Below are the code and all the weights of a small trained network. Each question names an input and a target symbol and asks about switching units off, where a switched-off unit gives its printed mean instead of its output.

import numpy as np


def w(rows, s, z=0):
    codes = np.array(rows[::2]) - 128.0
    scale = np.full(codes.shape[1], s)
    scale[-1] = z or s
    return codes * scale


def f(y):
    return y / 2 * (1 + np.tanh(0.7978845608 * (y + 0.044715 * y**3)))


def softmax(a):
    e = np.exp(a - a.max(-1, keepdims=True))
    return e / e.sum(-1, keepdims=True)


def log_softmax(a):
    a = a - a.max(-1, keepdims=True)
    return a - np.log(np.exp(a).sum(-1, keepdims=True))


def net(x, mask):
    ids = ['αβζηλμστ'.index(c) for c in x.split()]
    T = len(ids)
    res = E[ids] + P[:T]
    u = 0
    for l in range(2):
        r = res
        for j in range(2):
            rows = slice(3 * j, 3 * j + 3)
            q, k, v = (r @ M[l][rows].T for M in (Q, K, V))
            z = softmax(np.where(np.tri(T) > 0, q @ k.T / 3**0.5, -1e9)) @ v
            o = O[l][rows]
            res = res + np.where(mask[u + j], z, o[:, -1]) @ o[:, :-1]
        u += 2
        y = f(res @ A[l][:, :-1].T + A[l][:, -1])
        res = res + np.where(mask[u : u + 16], y, B[l][:, -1]) @ B[l][:, :-1]
        u += 16
    return log_softmax(res[-1] @ U[:, :-1].T + U[:, -1])


Q, K, V, O, A, B = {}, {}, {}, {}, {}, {}
E = w([
[61,69,137,130,94,165,147,61,153,117],'α',
[80,148,131,228,102,87,84,79,149,189],'β',
[115,126,160,188,66,150,122,143,90,75],'ζ',
[212,9,126,56,85,140,106,102,126,129],'η',
[180,86,209,101,119,217,108,71,64,96],'λ',
[46,118,150,150,112,135,77,166,121,182],'μ',
[111,159,200,76,157,107,119,86,113,172],'σ',
[111,168,98,131,160,195,105,134,132,127],'τ',
],0.016)
P = w([
[164,130,191,141,166,142,140,171,211,84],'0',
[158,165,181,105,117,173,132,157,199,101],'1',
[138,129,163,147,190,136,132,172,154,91],'2',
[135,170,140,87,87,175,116,142,157,133],'3',
[111,125,124,144,191,113,109,167,99,102],'4',
[116,162,101,75,73,151,102,130,111,147],'5',
[90,115,87,133,190,88,94,158,54,111],'6',
[97,153,59,65,63,128,83,125,62,165],'7',
[73,99,44,126,185,63,89,149,2,135],'8',
],0.0083)
Q[0] = w([
[32,157,174,153,93,116,116,97,135,121],'L0H1',
[104,111,164,156,105,82,90,133,83,151],'L0H1',
[69,155,113,156,178,161,111,131,98,77],'L0H1',
[152,67,135,189,253,79,217,153,145,90],'L0H2',
[172,190,130,110,82,135,202,151,187,144],'L0H2',
[122,100,114,126,143,133,131,144,110,139],'L0H2',
],0.042)
K[0] = w([
[25,66,169,143,136,193,151,83,153,102],'L0H1',
[44,107,127,114,102,131,158,112,59,130],'L0H1',
[68,211,85,115,135,189,138,143,181,73],'L0H1',
[156,199,192,95,2,216,130,150,223,199],'L0H2',
[146,60,218,208,245,119,139,177,218,100],'L0H2',
[105,158,130,124,100,140,89,115,119,130],'L0H2',
],0.03)
V[0] = w([
[65,150,94,108,112,106,139,73,62,106],'L0H1',
[149,152,140,151,132,136,133,149,162,129],'L0H1',
[171,171,146,156,155,134,126,122,214,122],'L0H1',
[169,23,137,254,230,123,109,38,120,252],'L0H2',
[137,84,115,142,163,146,142,207,97,81],'L0H2',
[210,222,155,96,159,87,89,167,144,149],'L0H2',
],0.0077)
O[0] = w([
[115,155,76,127,147,168,161,113,142,121,114],'L0H1',
[131,107,151,115,112,102,139,136,125,124,98],'L0H1',
[128,101,141,117,110,85,146,138,109,115,65],'L0H1',
[110,106,146,203,254,90,77,152,83,102,197],'L0H2',
[121,91,106,124,129,96,190,139,148,92,54],'L0H2',
[97,163,112,86,100,111,58,97,157,71,5],'L0H2',
],0.0069,0.0024)
A[0] = w([
[128,254,107,153,190,154,202,98,190,67,86],'L0N1',
[182,199,69,116,107,82,84,132,117,104,72],'L0N2',
[147,228,130,150,145,133,159,140,117,74,30],'L0N3',
[171,125,149,155,130,56,195,21,86,66,116],'L0N4',
[104,109,139,158,164,53,171,169,167,105,75],'L0N5',
[150,89,69,148,137,140,170,140,138,101,78],'L0N6',
[124,174,98,122,146,58,171,194,151,113,56],'L0N7',
[186,202,67,162,77,22,213,156,161,111,53],'L0N8',
[131,105,43,171,104,57,114,229,140,92,61],'L0N9',
[138,184,141,129,151,97,87,130,172,99,54],'L0N10',
[159,133,131,114,196,167,186,126,157,114,68],'L0N11',
[35,108,134,112,144,128,148,75,124,75,8],'L0N12',
[171,186,112,168,153,102,164,3,118,43,123],'L0N13',
[93,132,84,52,197,48,154,166,132,171,2],'L0N14',
[201,166,140,97,183,131,133,172,183,158,87],'L0N15',
[125,121,88,150,101,96,170,126,204,150,71],'L0N16',
],0.0084,0.0061)
B[0] = w([
[161,167,86,128,150,254,73,69,186,157,61],'L0N1',
[75,65,113,142,177,54,141,150,99,65,23],'L0N2',
[155,110,111,156,151,160,71,194,164,95,24],'L0N3',
[113,160,120,127,105,204,100,150,184,129,123],'L0N4',
[130,160,112,62,54,139,140,101,151,102,64],'L0N5',
[149,122,202,139,99,93,126,171,128,174,37],'L0N6',
[136,71,122,150,170,127,112,134,40,91,2],'L0N7',
[111,124,223,186,184,178,79,134,123,129,80],'L0N8',
[91,180,85,105,94,153,144,95,82,171,74],'L0N9',
[161,86,188,133,135,106,197,172,180,70,71],'L0N10',
[129,154,142,139,147,163,121,138,191,111,44],'L0N11',
[59,29,138,223,235,56,135,173,81,162,68],'L0N12',
[114,104,136,105,85,171,115,134,120,165,112],'L0N13',
[90,176,81,182,58,153,133,118,91,103,52],'L0N14',
[136,150,81,98,194,118,136,131,149,164,65],'L0N15',
[100,137,109,164,206,87,87,135,57,106,61],'L0N16',
],0.0097,0.0011)
Q[1] = w([
[136,78,70,168,135,76,127,127,183,126],'L1H1',
[105,199,150,140,137,97,121,111,167,182],'L1H1',
[52,79,150,155,100,192,120,144,142,136],'L1H1',
[160,46,158,25,176,186,118,121,73,83],'L1H2',
[107,133,131,45,240,117,122,45,167,232],'L1H2',
[16,2,104,173,118,166,108,137,138,96],'L1H2',
],0.028)
K[1] = w([
[190,120,172,207,218,125,135,175,109,151],'L1H1',
[91,148,113,135,189,87,27,96,54,86],'L1H1',
[132,125,79,149,130,156,190,127,38,201],'L1H1',
[186,15,63,10,170,166,130,129,80,135],'L1H2',
[118,195,136,22,254,88,159,39,143,252],'L1H2',
[151,83,90,218,101,207,174,130,58,225],'L1H2',
],0.025)
V[1] = w([
[150,108,104,237,43,111,99,179,153,128],'L1H1',
[84,188,135,97,155,177,115,248,141,132],'L1H1',
[41,84,154,94,150,101,122,86,168,175],'L1H1',
[84,170,158,133,138,163,174,120,103,104],'L1H2',
[80,98,193,133,144,167,142,89,128,88],'L1H2',
[89,156,87,131,127,107,153,97,37,132],'L1H2',
],0.015)
O[1] = w([
[36,188,157,102,131,159,1,79,147,84,181],'L1H1',
[66,121,128,52,108,115,134,249,121,101,202],'L1H1',
[159,76,149,166,103,164,134,167,152,249,254],'L1H1',
[150,196,169,160,130,128,156,125,110,154,138],'L1H2',
[149,191,117,107,76,165,182,132,117,163,189],'L1H2',
[140,147,175,96,98,136,133,139,182,91,93],'L1H2',
],0.0084,0.0091)
A[1] = w([
[165,106,166,135,120,100,143,164,134,129,130],'L1N1',
[196,113,231,187,95,149,124,173,216,23,58],'L1N2',
[182,150,159,100,158,166,90,116,207,79,37],'L1N3',
[185,128,161,79,135,184,125,145,125,93,22],'L1N4',
[178,138,239,78,178,148,134,125,240,96,107],'L1N5',
[165,121,144,76,132,168,81,165,117,103,35],'L1N6',
[97,154,109,124,137,41,178,121,80,91,48],'L1N7',
[76,161,126,110,158,73,143,115,130,126,38],'L1N8',
[161,126,185,120,125,178,138,121,139,94,55],'L1N9',
[206,107,146,92,152,183,113,120,98,99,85],'L1N10',
[140,174,55,160,176,184,142,151,224,112,70],'L1N11',
[95,174,87,144,159,63,183,59,141,124,51],'L1N12',
[123,86,209,147,134,123,144,111,254,82,120],'L1N13',
[128,196,113,151,133,86,113,99,125,131,33],'L1N14',
[129,124,124,103,114,55,162,169,110,91,1],'L1N15',
[96,117,132,161,104,42,190,126,89,111,37],'L1N16',
],0.014,0.0053)
B[1] = w([
[86,176,108,96,121,89,143,69,151,48,220],'L1N1',
[120,134,126,41,57,207,98,70,185,66,158],'L1N2',
[161,71,139,136,107,157,177,181,131,195,175],'L1N3',
[222,146,151,179,151,111,69,130,143,230,155],'L1N4',
[167,151,86,45,160,4,181,67,128,94,161],'L1N5',
[151,111,111,178,128,105,172,98,118,96,254],'L1N6',
[208,152,138,169,146,171,200,179,160,137,154],'L1N7',
[91,161,115,92,84,177,159,96,180,128,145],'L1N8',
[165,147,113,144,73,98,181,187,162,85,166],'L1N9',
[134,89,156,121,118,111,97,152,116,87,211],'L1N10',
[154,84,114,69,197,137,152,160,141,68,144],'L1N11',
[173,71,163,136,28,144,64,141,131,73,142],'L1N12',
[154,209,129,175,164,124,89,149,71,118,175],'L1N13',
[125,105,119,153,165,105,79,114,105,117,210],'L1N14',
[111,72,112,133,178,201,76,99,135,132,144],'L1N15',
[182,167,148,72,153,56,102,132,127,158,164],'L1N16',
],0.015,0.0051)
U = w([
[131,101,100,230,71,205,244,38,165,182,156],'α',
[134,192,142,162,125,172,83,75,112,128,141],'β',
[142,165,150,92,33,215,109,94,177,69,90],'ζ',
[140,11,132,143,25,131,129,58,75,99,78],'η',
[217,137,198,137,48,136,139,171,127,122,2],'λ',
[31,121,190,85,17,110,125,253,94,155,218],'μ',
[142,154,130,77,87,81,165,81,133,128,144],'σ',
[186,147,89,95,161,221,136,174,176,109,122],'τ',
],0.0037,0.0039)

Each question gives the input, a string of symbols that net reads in full, and the target symbol t.
The units are the heads (3 rows each of Q, K, V and O) and the neurons (one row each of A and B). Each row of codes is followed by its name. A weight is (code - 128) times the scale printed after its matrix; where a second scale follows, it is the last column's (O, A, B and U).
mask holds one flag per unit, layer by layer, with each layer's heads first. A switched-off unit (its flag False) gives its mean, the last column of its rows in O or B, instead of its output. The means were averaged over made-up inputs and are rounded, as every weight is.
A unit's drop is (log p(t) with every unit on - log p(t) with that unit switched off) / (log p(t) with every unit on - log p(t) with every unit switched off).
The circuit of an input: a set's keep is (log p(t) with only the set's units on - log p(t) with every unit switched off) / (log p(t) with every unit on - log p(t) with every unit switched off). Starting from the 12 units with the biggest drops (on a tie, the unit counted first), units are removed one at a time, each time the one whose removal leaves the highest keep (on an exact tie, the one counted first), for as long as the keep stays at least 0.8.
circuit, biggest first: the units of the circuit, biggest drop first
unit that matters most: the unit with the biggest drop
k most important neurons: the k neurons with the biggest drops, biggest first
k most important neurons of layer l: the k neurons of layer l with the biggest drops, biggest first
heads that matter: for each layer, one digit per head in row order, 1 if its drop is at least 0.15 and else 0, layers parted by /
input β α τ, target τ: circuit, biggest first : [L1N11]
input τ α σ μ β β η η β, target η: 4 most important neurons : [L0N10, L0N5, L1N12, L0N16]
input σ μ η σ, target μ: circuit, biggest first : [L0H2, L1H1]
input τ α η ζ λ ζ, target λ: 2 most important neurons of layer 0 : [L0N12, L0N9]
input τ σ α μ α μ τ, target σ: 2 most important neurons : [L0N12, L1N1]
input σ λ μ σ, target λ: heads that matter : 01 / 11
input σ α ζ μ β, target β: circuit, biggest first : [L1H1, L1N13, L1H2]
input μ β α μ μ η β, target α: circuit, biggest first : [L0H2, L1H1, L0N12]
input λ ζ η, target η: circuit, biggest first : [L1H2, L1N10, L1H1]
input τ μ β β ζ β, target ζ: circuit, biggest first : [L1H1, L1N8, L1N12]
input β η λ ζ β, target η: 2 most important neurons : [L1N12, L0N5]
input μ β ζ α τ σ σ β, target ζ: circuit, biggest first : [L0H2, L1H1, L1N8]
input β σ μ α σ η τ ζ β, target σ: 2 most important neurons : [L1N16, L0N5]
input σ λ ζ, target ζ: circuit, biggest first : [L1N2]
input β τ α β α β, target α: circuit, biggest first : [L0N12, L1H1]
input τ μ α μ σ α α α σ, target α: circuit, biggest first : [L0H2, L1H1]
input β λ μ β, target λ: 4 most important neurons : [L1N12, L1N7, L1N16, L0N5]
input η μ σ β τ η τ α β, target τ: heads that matter : 01 / 10
input η μ λ μ η β α, target α: circuit, biggest first : [L1H1, L0N12]
input μ τ μ β λ β, target λ: circuit, biggest first : [L1H1, L1N12, L1N7, L1N16]
input σ τ μ μ α σ, target τ: circuit, biggest first : [L0H2, L1H1, L1N7, L1N15]
input β λ μ α λ ζ α β ζ, target α: heads that matter : 01 / 10
input η ζ α σ ζ, target α: unit that matters most : L0H2
input α σ β σ σ β, target σ: circuit, biggest first : [L1H1, L1N16, L1N1]
input η α ζ σ μ τ τ, target τ: circuit, biggest first : [L1N11, L0N1]
input μ σ β, target β: heads that matter : 00 / 10
input τ μ β σ τ, target μ: heads that matter : 11 / 11
input ζ τ α η μ σ σ λ, target η: 2 most important neurons : [L1N6, L1N10]
input β μ α α λ α, target λ: heads that matter : 01 / 10
input σ μ λ, target λ: heads that matter : 00 / 01
